Here is a tiny trained network, its code and every weight. The questions are about switching its units off for an input and a class, where a switched-off unit gives its printed mean instead of its output.

import numpy as np


def w(rows, s, z=0):
    codes = np.array(rows[::2]) - 128.0
    scale = np.full(codes.shape[1], s)
    scale[-1] = z or s
    return codes * scale


def f(y):
    return y / 2 * (1 + np.tanh(0.7978845608 * (y + 0.044715 * y**3)))


def log_softmax(a):
    a = a - a.max(-1, keepdims=True)
    return a - np.log(np.exp(a).sum(-1, keepdims=True))


def net(x, mask):
    res = np.array(x, float).reshape(1, 6) / 4 @ E
    y = f(res @ A[0][:, :-1].T + A[0][:, -1])
    res = res + np.where(mask, y, B[0][:, -1]) @ B[0][:, :-1]
    return log_softmax(res[-1] @ U[:, :-1].T + U[:, -1])


A, B = {}, {}
E = w([
[114,180,81,158,190,115,156,120,131],'x0',
[140,156,127,128,128,156,104,149,93],'x1',
[208,164,147,232,131,118,4,137,230],'x2',
[123,128,144,126,118,122,116,122,122],'x3',
[7,71,24,165,58,175,54,113,124],'x4',
[216,50,171,159,198,223,108,20,114],'x5',
],0.011)
A[0] = w([
[92,144,158,149,150,137,114,176,105,88],'n1',
[139,163,149,130,112,71,105,190,119,202],'n2',
[147,114,162,57,179,78,183,130,53,252],'n3',
[147,149,124,116,110,55,116,168,148,248],'n4',
[146,128,120,132,121,93,142,159,159,92],'n5',
[170,123,160,122,201,136,99,77,163,149],'n6',
[44,122,64,109,120,113,164,126,115,219],'n7',
[111,88,89,167,133,158,102,89,91,94],'n8',
[68,79,80,190,94,148,77,77,168,205],'n9',
[51,85,75,77,108,110,139,193,89,166],'n10',
[85,85,129,131,144,203,150,12,75,185],'n11',
[62,131,76,88,72,116,121,194,113,201],'n12',
[114,116,69,203,91,138,42,115,162,67],'n13',
[209,86,163,157,164,111,116,185,181,200],'n14',
[210,86,117,134,136,138,146,97,103,173],'n15',
[150,150,118,145,86,133,171,227,201,193],'n16',
[121,135,73,148,117,128,23,116,186,56],'n17',
],0.011,0.0038)
B[0] = w([
[110,161,84,137,130,145,152,166,120,138],'n1',
[102,122,113,123,112,2,119,122,103,197],'n2',
[118,113,184,147,96,189,231,161,95,239],'n3',
[148,170,99,109,141,22,130,176,118,198],'n4',
[122,122,106,133,113,107,122,122,133,149],'n5',
[188,148,138,111,135,160,123,58,179,220],'n6',
[131,124,137,15,140,150,97,123,122,232],'n7',
[69,97,91,175,98,152,145,124,97,186],'n8',
[94,130,113,75,122,171,155,120,122,243],'n9',
[161,156,118,6,148,121,79,113,142,244],'n10',
[80,45,103,207,76,185,71,118,153,239],'n11',
[152,217,96,11,175,125,134,112,162,247],'n12',
[146,123,206,87,128,164,180,152,132,230],'n13',
[190,175,160,165,167,78,122,85,166,225],'n14',
[138,131,89,122,125,191,98,119,174,200],'n15',
[111,150,109,155,152,42,141,163,101,198],'n16',
[112,125,192,119,113,109,204,134,103,217],'n17',
],0.01,0.016)
U = w([
[75,128,181,94,140,81,254,206,65,201],'0',
[131,197,164,90,208,148,27,14,157,253],'1',
[98,108,214,188,136,226,209,77,115,102],'2',
[38,51,44,154,112,159,66,109,81,35],'3',
[114,153,153,197,169,4,101,154,107,29],'4',
],0.0092,0.0024)

Each question gives the input, the list of numbers given to net, and the class t.
The units are the neurons (one row each of A and B). Each row of codes is followed by its name. A weight is (code - 128) times the scale printed after its matrix; where a second scale follows, it is the last column's (A, B and U).
mask holds one flag per neuron, in row order. A switched-off neuron (its flag False) gives its mean, the last column of its row in B, instead of its output. The means were averaged over made-up inputs and are rounded, as every weight is.
A unit's drop is (log p(t) with every unit on - log p(t) with that unit switched off) / (log p(t) with every unit on - log p(t) with every unit switched off).
The circuit of an input: a set's keep is (log p(t) with only the set's units on - log p(t) with every unit switched off) / (log p(t) with every unit on - log p(t) with every unit switched off). Starting from the 12 units with the biggest drops (on a tie, the unit counted first), units are removed one at a time, each time the one whose removal leaves the highest keep (on an exact tie, the one counted first), for as long as the keep stays at least 0.8.
circuit, biggest first: the units of the circuit, biggest drop first
k most important neurons: the k neurons with the biggest drops, biggest first
drop when u is switched off: that unit's drop, to one decimal
input [7,-8,-6,-7,1,7], class 3: circuit, biggest first -> (n11)
input [-1,2,-4,4,2,1], class 3: circuit, biggest first -> (n11; n13)
input [-6,-3,-5,3,2,-5], class 1: 2 most important neurons -> (n10; n12)
input [4,-6,6,-8,4,0], class 0: 2 most important neurons -> (n11; n17)
input [7,0,-1,4,1,-5], class 1: 2 most important neurons -> (n3; n17)
input [3,7,-3,3,3,1], class 3: 3 most important neurons -> (n14; n6; n11)
input [-7,3,-4,4,1,-2], class 1: 2 most important neurons -> (n10; n17)
input [-2,4,6,5,0,-3], class 4: drop when n3 is switched off -> 0.3
input [4,4,-1,8,4,8], class 3: drop when n11 is switched off -> 0.2
input [4,-7,7,5,-1,0], class 4: drop when n10 is switched off -> 0.2
input [-6,-5,8,-3,3,-7], class 0: drop when n13 is switched off -> 0.1
input [0,0,-4,8,8,-1], class 1: 2 most important neurons -> (n12; n10)
